Below is a small trained network, with its code and all its weights. Each question gives an input and a class and asks what happens when units are switched off, that is, made to give their printed mean instead of their output.

import numpy as np


def w(rows, s, z=0):
    codes = np.array(rows[::2]) - 128.0
    scale = np.full(codes.shape[1], s)
    scale[-1] = z or s
    return codes * scale


def f(y):
    return y / 2 * (1 + np.tanh(0.7978845608 * (y + 0.044715 * y**3)))


def log_softmax(a):
    a = a - a.max(-1, keepdims=True)
    return a - np.log(np.exp(a).sum(-1, keepdims=True))


def net(x, mask):
    res = np.array(x, float).reshape(1, 7) / 4 @ E
    y = f(res @ A[0][:, :-1].T + A[0][:, -1])
    res = res + np.where(mask, y, B[0][:, -1]) @ B[0][:, :-1]
    return log_softmax(res[-1] @ U[:, :-1].T + U[:, -1])


A, B = {}, {}
E = w([
[136,135,141,118,119,92,143,101,98,172],'x0',
[51,117,31,178,159,30,137,168,50,102],'x1',
[105,157,177,254,50,63,201,60,165,30],'x2',
[139,246,153,154,72,92,54,239,167,129],'x3',
[180,124,148,93,182,85,166,156,152,136],'x4',
[188,146,38,42,48,100,96,67,119,32],'x5',
[151,139,106,165,134,128,109,106,117,135],'x6',
],0.0083)
A[0] = w([
[145,203,147,132,80,127,97,170,148,125,252],'neuron 1',
[139,73,114,105,130,183,211,79,115,111,178],'neuron 2',
[141,126,173,188,106,82,152,116,117,115,129],'neuron 3',
[110,105,141,61,201,147,27,114,102,135,167],'neuron 4',
[71,255,151,121,119,90,71,195,174,176,253],'neuron 5',
[146,71,118,92,151,163,140,129,105,131,241],'neuron 6',
[114,113,171,170,137,100,161,62,187,70,72],'neuron 7',
[144,139,159,107,109,187,116,84,167,148,112],'neuron 8',
[146,82,119,134,158,192,141,75,115,116,176],'neuron 9',
[129,99,149,141,99,110,189,111,145,97,110],'neuron 10',
[189,125,160,98,111,194,125,109,172,157,89],'neuron 11',
[84,93,62,167,191,79,140,185,96,105,119],'neuron 12',
[91,138,88,112,140,82,143,127,69,100,82],'neuron 13',
[177,127,158,126,116,180,162,102,164,168,81],'neuron 14',
[72,124,82,111,137,94,167,174,86,126,32],'neuron 15',
[91,131,99,115,172,175,83,123,127,209,84],'neuron 16',
[124,172,98,162,138,125,94,175,114,105,194],'neuron 17',
[70,103,175,225,163,175,125,147,169,223,80],'neuron 18',
[184,165,135,112,134,162,115,91,141,102,44],'neuron 19',
[110,145,181,142,136,118,118,171,117,161,113],'neuron 20',
[139,130,189,139,110,185,142,99,182,183,3],'neuron 21',
[155,137,101,117,94,161,139,129,103,59,55],'neuron 22',
[113,73,109,122,137,161,159,83,120,133,131],'neuron 23',
[144,143,163,178,108,130,140,133,140,65,61],'neuron 24',
[145,194,99,95,102,108,97,162,146,90,138],'neuron 25',
[146,136,92,105,177,171,112,147,126,149,88],'neuron 26',
[142,147,68,55,89,101,142,96,156,93,31],'neuron 27',
[142,88,51,79,118,166,70,178,100,195,130],'neuron 28',
[110,58,163,109,169,119,140,95,119,106,144],'neuron 29',
[190,114,179,98,84,154,111,114,183,112,2],'neuron 30',
[143,113,107,90,161,145,76,155,114,157,107],'neuron 31',
[169,182,161,125,104,121,90,177,132,123,230],'neuron 32',
[136,175,132,164,144,145,164,80,138,79,140],'neuron 33',
[180,106,82,55,49,106,98,94,121,92,19],'neuron 34',
[107,66,115,137,209,136,140,69,139,97,246],'neuron 35',
[87,64,169,157,168,132,187,173,155,158,60],'neuron 36',
[56,174,161,188,117,91,138,104,129,87,97],'neuron 37',
[124,43,122,133,164,154,141,82,95,105,166],'neuron 38',
[117,47,117,126,143,127,177,88,139,152,176],'neuron 39',
],0.0096,0.00084)
B[0] = w([
[156,127,183,87,135,103,102,121,92,97,197],'neuron 1',
[150,128,191,110,110,122,61,150,76,86,206],'neuron 2',
[98,154,150,145,165,147,157,74,149,125,187],'neuron 3',
[27,134,157,97,177,85,171,84,154,130,200],'neuron 4',
[179,165,178,131,119,137,39,105,48,49,227],'neuron 5',
[111,189,149,127,117,91,111,143,113,98,180],'neuron 6',
[77,180,162,119,172,54,157,34,187,96,212],'neuron 7',
[75,74,97,182,50,73,104,185,163,175,188],'neuron 8',
[130,155,186,133,108,104,87,154,92,156,185],'neuron 9',
[104,168,172,134,155,93,143,91,167,88,180],'neuron 10',
[127,86,122,216,58,84,102,165,167,135,203],'neuron 11',
[102,36,82,178,36,92,106,204,177,229,220],'neuron 12',
[117,105,55,185,57,98,116,175,125,199,181],'neuron 13',
[102,107,101,156,59,101,143,145,110,191,185],'neuron 14',
[114,76,108,204,64,95,152,173,154,160,184],'neuron 15',
[103,199,129,171,189,119,147,61,161,157,198],'neuron 16',
[151,109,145,161,94,115,77,143,118,124,168],'neuron 17',
[212,99,22,141,220,213,213,187,106,127,246],'neuron 18',
[139,69,108,132,75,159,142,165,132,138,171],'neuron 19',
[189,162,132,129,156,187,132,141,85,121,173],'neuron 20',
[135,49,78,205,99,92,149,184,148,171,195],'neuron 21',
[150,125,68,139,136,188,142,88,147,189,176],'neuron 22',
[168,140,181,99,141,128,96,135,42,90,181],'neuron 23',
[111,145,125,153,174,99,98,84,188,96,181],'neuron 24',
[165,124,151,149,160,162,116,134,69,97,188],'neuron 25',
[89,123,135,103,121,93,153,102,177,87,171],'neuron 26',
[202,130,70,197,212,214,188,122,103,178,203],'neuron 27',
[82,171,171,121,134,90,168,3,244,109,216],'neuron 28',
[155,139,158,73,127,154,88,110,121,122,178],'neuron 29',
[127,98,117,149,78,101,127,146,155,170,201],'neuron 30',
[90,196,129,138,179,86,172,54,156,110,182],'neuron 31',
[135,172,141,103,82,97,33,152,81,82,186],'neuron 32',
[109,115,163,68,121,98,149,79,190,141,177],'neuron 33',
[220,75,27,171,209,223,199,122,125,106,225],'neuron 34',
[155,123,155,128,124,105,30,143,50,127,198],'neuron 35',
[181,122,100,126,174,174,151,120,113,160,212],'neuron 36',
[109,139,100,113,163,110,168,119,135,91,206],'neuron 37',
[161,176,189,113,123,135,43,151,35,119,197],'neuron 38',
[104,130,184,66,144,159,98,124,74,99,193],'neuron 39',
],0.0062,0.011)
U = w([
[164,163,213,116,118,106,7,130,56,75,246],'0',
[51,194,180,128,165,57,198,41,252,97,109],'1',
[220,91,86,155,196,246,219,143,138,133,57],'2',
[103,25,123,176,2,34,115,185,192,198,106],'3',
],0.009,0.0013)

Each question gives the input, the list of numbers given to net, and the class t.
The units are the neurons (one row each of A and B). Each row of codes is followed by its name. A weight is (code - 128) times the scale printed after its matrix; where a second scale follows, it is the last column's (A, B and U).
mask holds one flag per neuron, in row order. A switched-off neuron (its flag False) gives its mean, the last column of its row in B, instead of its output. The means were averaged over made-up inputs and are rounded, as every weight is.
A unit's drop is (log p(t) with every unit on - log p(t) with that unit switched off) / (log p(t) with every unit on - log p(t) with every unit switched off).
The circuit of an input: a set's keep is (log p(t) with only the set's units on - log p(t) with every unit switched off) / (log p(t) with every unit on - log p(t) with every unit switched off). Starting from the 12 units with the biggest drops (on a tie, the unit counted first), units are removed one at a time, each time the one whose removal leaves the highest keep (on an exact tie, the one counted first), for as long as the keep stays at least 0.8.
units of the circuit, in order: the units of the circuit, biggest drop first
unit that matters most: the unit with the biggest drop
top k neurons: the k neurons with the biggest drops, biggest first
drop when u is switched off: that unit's drop, to one decimal
input [-1,-3,5,-5,5,-4,6], class 0: unit that matters most : neuron 35
input [3,-8,4,5,-4,-7,5], class 3: top 3 neurons : (neuron 21; neuron 8; neuron 34)
input [2,3,4,-4,5,3,-4], class 0: units of the circuit, in order : (neuron 35; neuron 2)
input [-4,7,-7,1,0,0,-8], class 1: top 2 neurons : (neuron 28; neuron 31)
input [1,-5,-4,1,-6,6,-3], class 2: top 2 neurons : (neuron 34; neuron 27)
input [6,-8,-8,3,5,5,3], class 1: top 3 neurons : (neuron 28; neuron 31; neuron 4)
input [-1,-8,1,6,-2,-2,1], class 3: top 2 neurons : (neuron 21; neuron 8)
input [0,0,-1,-2,7,1,3], class 0: top 2 neurons : (neuron 18; neuron 34)
input [-2,-5,-4,3,-7,-2,6], class 3: units of the circuit, in order : (neuron 8; neuron 11)
input [2,8,-4,3,3,8,-7], class 2: top 2 neurons : (neuron 34; neuron 27)
input [8,-1,-7,-6,-1,2,4], class 1: top 4 neurons : (neuron 28; neuron 4; neuron 31; neuron 16)
input [0,7,7,-8,5,1,5], class 0: top 2 neurons : (neuron 35; neuron 38)
input [-6,-8,-6,-3,-1,-7,-8], class 3: top 2 neurons : (neuron 11; neuron 8)
input [-6,8,-5,-2,-8,-6,3], class 3: units of the circuit, in order : (neuron 12)
input [-6,8,-6,-1,-4,-5,6], class 3: top 2 neurons : (neuron 12; neuron 15)
input [1,8,-1,8,-1,-6,5], class 0: top 2 neurons : (neuron 5; neuron 20)
input [5,4,-6,-5,-4,0,4], class 1: top 2 neurons : (neuron 28; neuron 4)
input [-3,8,-5,-1,-5,-6,-4], class 3: top 3 neurons : (neuron 12; neuron 15; neuron 34)
input [4,6,-2,-1,-7,-7,4], class 2: drop when neuron 18 is switched off : 3.5
input [0,-4,0,5,-2,7,-1], class 2: units of the circuit, in order : (neuron 34)
input [4,1,-6,-7,-7,-7,-3], class 0: drop when neuron 35 is switched off : 0.2
input [6,5,3,4,8,-6,7], class 2: drop when neuron 18 is switched off : 0.4
input [1,6,-1,5,-5,-7,5], class 2: drop when neuron 12 is switched off : 0.0
